(in the rows, 128 means zero)
Here are made-up things, facts about them, and rows of numbers that follow some of those facts. Name the thing behind each unnamed row.

Some things and their rows:
k812: [146 130 147 124 111 127 139 165 116 155 115 140  97 146 152  81 119 135
 157 107  96 125 116 127 129 112 105 111 152 119 108 140 115 114 120 150
 128 105]
k195: [142 110 143 127 137 155 115 130 152  77 130 157 103 150  92 150 144  89
  82 129  75 168 142 120 178 159 186  83 121 103 144 110  40 135  98  99
 133 130]
k293: [157 166 131 173 118 170 116  73  96 132 173 185 111 118 115 128 165 135
 147 171 171 120 107 145  88 118 143  98  96 133  99 141 142 134  87 166
 113 142]
k711: [138 120 127 112 141 120 116 135 121 158 150 127 131 124 125 137 142 104
 129 137 118 121 106 102 139 123 128 105 143 125 130 130 149 125 111 133
 135 118]
k227: [142 132 138 102 125 131 134 138 166 130  98 121 176 125 162 121 126 170
 167  77 103 115 165 143 157 112 102 147 128 144 147  83 160 133 169 140
 160 111]
k676: [152 124  90 122 131 157 112 133 130 115 164 107 144 109 111 133 183 112
 129 148 176 109 112 166 168  91 145 142 103 189 150  95 133 184  99  82
 140 146]
k288: [116  94 112 110 124 151  94 180  92  95 161  98 110 130  85 159 159 166
 101 141 155 125 140 192 173  82 175 131 129 146 121  87 140 170 105 123
  84 157]
k339: [107 105 148  85 125 115 111 124 126 124 118  95 127 126 150 125  62 167
 126 121 105 151 163 104 134 159 129 155 144  93 106 119 164 102 167 171
 127  83]
k848: [155 104 109 118 117 142 119 137 110 100 151 118 133 101  98 140 163 143
 129 133 159 114 120 189 170  75 151 104  97 166 156  89 128 176 141 105
 111 187]
k761: [140 160 124 148 113 191 124  89 138 118 129 169 140 126 119 128 163 128
 131 130 134 179 136 134 139 153 146 114  84  87 131 141 138 155 135 155
  97 124]
k765: [147 129 125 116 142 116 124 140 124 152 147 138 134 119 129 130 141 110
 128 140 124 123 109 124 130 124 135 113 140 133 128 137 137 129 110 140
 129 117]
k954: [172 139 149 160 127 131 113  89  96 133 179 216 108  95 110 121 147 143
 155 158 149 139 110 135  87 119 145  50  95 117 121 135 155 141 137 156
  94 169]
k352: [150 127 134 127 113 137 132 168 116 148 131 150  99 137 136  91 123 116
 145 127 102 114 112 127 136 115 111 108 143 130 105 129 107 134 118 138
 129 132]
k80: [109 142 140 109 122 146 132 118 124 126 144 137 140 112 114 142 126 133
 136 113 121  89 138 134 113 123 145  99 151 126 100 109 110 114 132 161
 130 132]
k57: [146 126 144 117 126 134 127 115 142 121 118 134 133 131 129 130 134 148
 143 129  98 146 141 133 153 132 141 121 119 130 121 105 124 126 127 157
 119 113]
k582: [125 127  95 216 130 155 122  80 152 100 136 179 117 156 121 160 161 143
 141 168 172  91 118 147 105 127 171 129 116 189 121 102  55 120  41  64
 177 158]
k784: [103 100 151 102 136 101 136 128 161 110  69  83 128 144 130 126  85 116
 101 118  92 169 154  94 163 175 120 165 132  93 144 136 107 114 168 134
 137  93]
k496: [140 111  93  85 146  99 135 158 155 161 133  85 213 107 172 125 136 138
 158  69 131  95 129 135 144  88  86 168 144 171 169  93 185 148 163  87
 157 110]

There are 2 kinds of fact about the things: bredran, depos.
bredran: points at; depos: sits directly inside
k33 bredran: k147 k407
k417 bredran: k978 k706 k549
k177 bredran: k516 k85 k973
k558 bredran: k22 k989
k761 bredran: k706
k293 bredran: k424 k26 k952
k421 bredran: k144 k740 k904
k148 bredran: k894 k227 k496
k288 bredran: k141 k96
k400 bredran: k784 k85 k350 k456
k559 bredran: k162
k887 bredran: k895
k311 bredran: k984 k118
k212 bredran: k927 k12
k337 bredran: k144 k339
k16 bredran: k963
k228 bredran: k85 k254 k984
k10 bredran: k250 k419 k31 k233
k239 bredran: k928 k277
k195 bredran: k85 k167
k866 bredran: k144 k967 k274 k233
k915 bredran: k419 k480
k486 bredran: k989
k951 bredran: k858 k446
k34 bredran: k457 k233
k440 bredran: k75 k462
k473 bredran: k885 k274
k608 bredran: k644
k554 bredran: k812
k865 bredran: k278
k933 bredran: k841 k453
k113 bredran: k299
k555 bredran: k167
k860 bredran: k425
k528 bredran: k989 k162 k549
k588 bredran: k841 k621
k762 bredran: k299 k521 k563
k848 bredran: k871 k893
k676 bredran: k2 k496
k40 bredran: k893
k691 bredran: k978 k26 k211
k72 bredran: k277 k170
k197 bredran: k841 k211
k854 bredran: k2 k492 k521 k170 k278
k710 bredran: k191 k563
k415 bredran: k135 k141 k727 k893 k277 k96
k954 bredran: k720 k211
k845 bredran: k274 k344
k734 bredran: k87 k233 k278
k945 bredran: k227
k547 bredran: k801 k424 k963 k91
k70 bredran: k456 k438 k549
k262 bredran: k339
k802 bredran: k928 k784 k923 k233
k408 bredran: k927 k274 k411 k549
k757 bredran: k496 k893 k563
k581 bredran: k462 k895 k118
k464 bredran: k141 k904
k582 bredran: k425 k462 k299 k513
k834 bredran: k242 k885 k801 k299 k233
k505 bredran: k626 k901 k297
k46 bredran: k885 k520 k438 k563
k327 bredran: k48
{k33 k288 k858 k85 k608 k895 k40 k854 k457 k582 k834 k901} depos k170
{k563 k417 k278 k439 k118 k352 k801 k464} depos k887
{k660 k513 k965} depos k528
{k177 k162 k337 k282 k440 k933 k978 k848 k277 k492} depos k46
{k841 k802} depos k582
{k919 k559 k311 k784 k621 k415 k408 k757} depos k339
{k558 k274 k212 k16 k743 k486 k147 k954} depos k177
{k231 k169 k344 k424 k197} depos k720
{k761 k400 k706 k297 k637} depos k310
{k293 k894} depos k473
{k421 k462 k456 k299 k989 k850 k438 k75 k549} depos k871
{k928 k866 k727 k34 k528 k762 k87 k952 k70 k446} depos k80
{k553 k865 k135} depos k834
{k893 k927 k885 k425 k57} depos k521
{k148 k480 k91 k973 k967 k711} depos k505
{k765 k228 k915 k496 k720 k871 k676 k250 k350 k505} depos k233
{k2 k904 k22 k588 k31 k740 k734 k842} depos k496
{k520 k887 k254 k626} depos k845
{k521 k771 k191 k419 k923 k141 k310 k984 k339 k227} depos k113
{k10 k48} depos k717
{k239 k951 k144 k516 k72 k945 k211 k426} depos k227
{k195 k167} depos k191
{k242 k555 k710 k644 k262 k581 k963 k812} depos k520
{k26 k691 k793 k453 k547} depos k858
{k554 k860} depos k762
{k12} depos k87
{k407 k216} depos k85
{k96 k411} depos k350
{k976 k327} depos k34

Name these rows:
No name comes twice in this set of rows, the named rows included.
[ 90 156 139 121 125 132 142 113 118 126 114 113 169 105 120 130 119 116
 122  99 126 123 139 125  96 139 107 120 140  91 129 159 142 124 159 151
  98 129] -> k12
[114  92 110  92 127  97 112 206 110 127 125  81 136 117 129 144 149 178
 115 107 133 115 150 176 158  74 135 157 161 145 141  93 168 134 154 135
  97 136] -> k135
[157 154  98 142 112 187 110 114 160  88 130  95 161 119 104 140 181 138
 133 121 162 131 151 198 203  96 151 150  61 183 162  70 115 196 138 110
 126 164] -> k757
[128 137 125 130 130 107 147 131 131 147 119 150 168 106 141 103 109 115
 138  73 117 178 125 106 102 128  95 114 129  67 168 159 155 128 187 131
  86 138] -> k162
[ 99 130  87 160 118 189 122  63 122 103 146 125 132 130 107 132  84 121
 122 149 200 142 107 115 112 153 144 152  81 103 135 141 100 136 110  94
 116 161] -> k473
[122 160 113 207 124 150 122  85  93 113 143 168  94 139 103 150 157 154
 126 196 200 115 122 157  73 120 152 147 103 145  96 149 110 122  59 123
 127 139] -> k547
[ 85 104 139 142 122  96 129 138 109 120  96  88  98 146 131 136  80 169
 111 153 157 134 142 101  94 155 125 189 139 123 120 150 134  98 120 123
 134 122] -> k457
[134 105 119  87 103 186  97 185  86 103 170  87  70 126 102 109 129 135
 116 157 134 118 119 180 190  80 159 120 118 130  88 112 113 178 119 141
  96 145] -> k464
[135 161 131 158 118 127 154  86 143 121 112 130 135 134 110 152 160 101
 127 141 142  83 127 150 101 141 128 118 118 186 116 125  61 124 107 108
 157 160] -> k860
[122 102 110  81 147 125 123 154 122 149 153  87 177 110 143 133 133 135
 141  90 124 107 126 138 155  90 104 141 160 142 144  85 173 151 151 118
 143 124] -> k871
[124  99 139 100 160  86 128 155 160 141 119 131 133 131 138 137 131  75
 106 106  59 143 112  85 154 160 127  92 178 104 156 129  98 113 120 106
 140 100] -> k973
[144 101 122 116 144 173  99 116 112 127 193 168 123 114 120 166 148 103
 129 156 133 106 102 123 142 112 171  84 138 141 100 102 123 140  75 131
 144 130] -> k505
[141 166  93 181  94 223 122 114  92 125 161 184 120 125 135  98 148  88
 127 114 140 173  89 137 116 122 115  97 105  72 120 172 103 170 113 134
  63 148] -> k417
[102 119 128 122 100 102 144 160 131 147  87  63  95 134 161  74  69 148
 157 111 143 108 130 139 131 114  78 184 138 151 131 137 117 123 167 110
 155 110] -> k278
[112 119 138  54 115 117 132 181 129 117 127  53 139 112 114 140 123 155
 129  94 117  77 143 184 153  84 123 134 154 146 121  96 152 145 189 152
 101 140] -> k727

Now the same things, written a new way:
Known rows:
k984: [146 122 133 134 137 113 156 135 117 115 127 173 106  87 147 109 121 155
 162 144 154 127  89 142 116  95  98]
k85: [163  97 132 133 146 110 148 134 124 122 134 200  92  83 149 171 108 157
 171 151 129  97 151 131 112 103 107]
k16: [135 159 134  95 133 132 137 121 127 114 114 125 137 101 151 111 127 128
 104 126 139 147 106 119 120 156 123]
k954: [127 149 139 111 142 140 134 119 124 111 109 138 146 128 161 141 121 127
 109 127 154 165  94 108 115 137 128]
k167: [151 108 134 145 142 120 148 128 115 117 126 173 102 101 153 133 127 164
 162 146 146 120 108 137 111  90 102]
k915: [137 147 132  90 143 139 122 116 136 129 137 111 143  96 148 113 152 150
 123 136 150 161 115 138 123 133 125]
k408: [102  86 133 108 123 149 102 108 134 118 111 138 144 123 147  74 144 124
  85 134 155 130 135 135 126  81 128]
k559: [114  89 137 132 124 140 116 116 127 115 110 155 136 133 150  95 130 127
 110 140 153 130 117 138 120  83 119]
k919: [136 137 137 129 136 138 135 126 134 116 115 145 123 137 148 125 129 142
 122 136 152 144  89 141 118 110 110]
k282: [143 141 138 125 127 129 128 130 132 117 122 130 135 121 149 134 131 126
 140 133 129 141  94 126 113 125 112]
k293: [123 138 134  94 151 144 146 118 127 114 114 145 147 121 156 125 120 138
  71 127 168 153  96 120 127 139 133]
k842: [132 138 138 111 134 132 141 130 126 135 133 145 147 130 152 117 128 133
 138 148 145 154  95 140 113 130 118]
k555: [145  93 130 128 140 133 136 124 137 120 126 158 137  94 163 142 170 150
 158 142 180 111  96 128 118 119 113]
k812: [165 121 134 122 138 141 146 142 135 120 123 140 136 137 156 150 139 124
 149 130 111 123  63 139 117 126 109]
k841: [166 127 141 105 151 136 164 141 121 114 122 183 111 147 150 198  79 141
 115 132 102 152 100 131 114 130 117]
k989: [153  78 136 142 124 138 134 145 106 126 130 162 112 145 143  94  97 107
 170 144  90 170 116 138 125  95 121]
k549: [159  58 134 140 126 139 136 143  99 129 124 178 106 143 139  84  84 117
 161 138  70 157 136 134 124  92 124]
k439: [157 120 134 121 133 145 143 134 137 121 124 136 142 140 157 142 144 127
 141 133 138 118  82 137 120 129 113]

Which thing is each row?
No name comes twice in this set of rows, the named rows included.
[163 135 139 101 154 139 176 144 109 121 119 145 136 132 143 146 102 140
  96 126 108 147  94 122 130 117 120] -> k952
[112  99 128 129 136 127 118 108 129 118 117 164 131  79 158  89 170 169
 117 142 212 118 146 129 122  97 118] -> k400
[169 124 135 137 145 128 146 146 119 132 129 127 126 123 134 128 138 175
 136 128 118 104 158 131 121 114 109] -> k928
[125 151 132 130 141 126 132 147 142 123 125 125 159 114 139  83 140 123
  75 116 210  77 133 129 142 128 126] -> k762
[159 151 135 155 134 119 151 156 116 141 128 155 146 160 139 100 106 142
 134 136 131 110 127 145 116 164 119] -> k2
[153 147 140 130 129 132 134 134 127 117 121 124 125 127 145 139 125 120
 155 133 104 144  88 127 108 121 109] -> k147
[120 110 137 115 116 140 103 112 138 120 114 125 143 116 148  90 144 105
 117 131 125 137 127 116 117 105 125] -> k212
[142  95 129 101 141 149 111 120 148 123 121 117 142 113 156 102 167 110
 101 129 117 110 136 133 126 101 125] -> k845
[166 111 135 119 119 131 134 135 121 125 117 130 113 116 135  83 117 118
 142 126  14 120 149 130 109 117 113] -> k274
[162 121 131 131 132 126 148 138 117 119 115 151 115 126 137  61 102 138
  95 124  67 107 143 147 125 128 113] -> k885
[157 124 131 129 139 131 140 125 125 124 125 140 113 110 142 104 135 174
 118 126 107 117 148 140 113 121 110] -> k923

The same things again, as new rows of numbers:
Some things and their rows:
k453: [125 101 126 114 125 111 105 112 138 119 154 113 130 107 134 111 121 151
 108 133 174 128 123 123 112 124 122]
k407: [121 105 130 124 111 120 102 121 136 117 142 114 127 101 122 109 125 131
 111 135 172 125 118 130 115 119 120]
k765: [119 103 120 116 142 119 107 146 129 119 114 129 114 113 131 130 127 129
 126 118 109 119 141 113 136 122 114]
k952: [121 114 134 117 122 128 154 110 112 123 101 111 125 141 122 126 124 125
 108 113 166 117 115 114 113 115 121]
k293: [126 115 122 117 121 173 155 113 128 154 136 111 122 160 130 108 141 135
 110 111 107 121 146 116 113 121 116]
k473: [123 150 122 153 112 136 167 116 129 123 116 108 108 126 135 117 130 124
 149 127 106 120 123 158 138 117 121]
k169: [125 101 118 117 143 121 109 151 122 122 115 125 106 110 124 127 128 126
 132 109 109 125 140 119 143 118 121]
k456: [123 108 138 122 108 119 132 144 149 118 100 182 111 120 125 115 127 122
 109 127 154 128 154 124 205 127 123]
k262: [120 134 120 119 115 133 110 176 110 125 132 111 136 144 127 140 121 132
 136 114 115 134 138 150 117 121 157]
k282: [127 107 127 134 119 122 111 114 122 124 106 127 127 115 134 147 122 122
 112 111 119 132 111 117 112 121 117]
k96: [126 117 122 118 167 115 100 152 122 118 108 162 108 112 113 171 127 155
 127 115 111 115 125 117 155 125 157]
k516: [127 134 136 112 166 120 119 108 129 117 150 203 122 162 120 104 124 121
 121 159 179 142 127 126 117 158 118]
k496: [122 108 119 115 178 119 109 143 113 119 105 127 114 111 118 176 133 116
 121 113 113 123 108 117 198 178 117]
k505: [117 108 118 113 166 160 110 162 150 151 130 115 114 124 148 111 120 150
 151 114 107 118 153 137 140 122 122]
k626: [121 113 115 120 115 110 103 142 111 120 121 109 170 129 124 142 123 124
 120 119 153 126 120 117 120 127 128]
k411: [128 117 136 114 110 114 108 144 118 120 111 127 116 147 122 150 116 132
 143 157 108 123 125 118 195 124 117]
k717: [121 118 125 117 117 115 117 119 130 117 122 119 121 117 119 122 124 121
 122 112 124 121 112 109 110 124 121]
k75: [120 102 158 121 114 118 109 185 147 131 107 152 137 108 153 116 123 123
 134 114 123 126 119 113 134 116 119]

Name these rows:
No name comes twice in this set of rows, the named rows included.
[149 193 129 145 113 142 178 110 136 111 157 114 116 211 153 110 121 157
 169 141 110 119 113 164 133 118 115] -> k408
[120 130 117 115 110 168 124 164 163 158 109 128 111 106 170 113 127 163
 159 103 106 124 159 172 140 115 149] -> k421
[154 119 119 147 118 124 105 205 139 157 175 111 192 122 138 117 136 121
 140 113 108 170 126 178 117 121 116] -> k581
[133 106 124 125 114 136 105 146 122 169 159 111 220 116 120 112 126 121
 169 112 141 143 140 163 109 151 107] -> k887
[124 120 122 200 136 147 105 114 160 115 127 173 113 166 132 125 119 117
 114 110 127 201 136 203 112 115 117] -> k177
[117 108 132 141 122 116  98 143 155 118 148 182 107 111 122 106 125 120
 116 170 244 120 136 117 117 182 117] -> k85

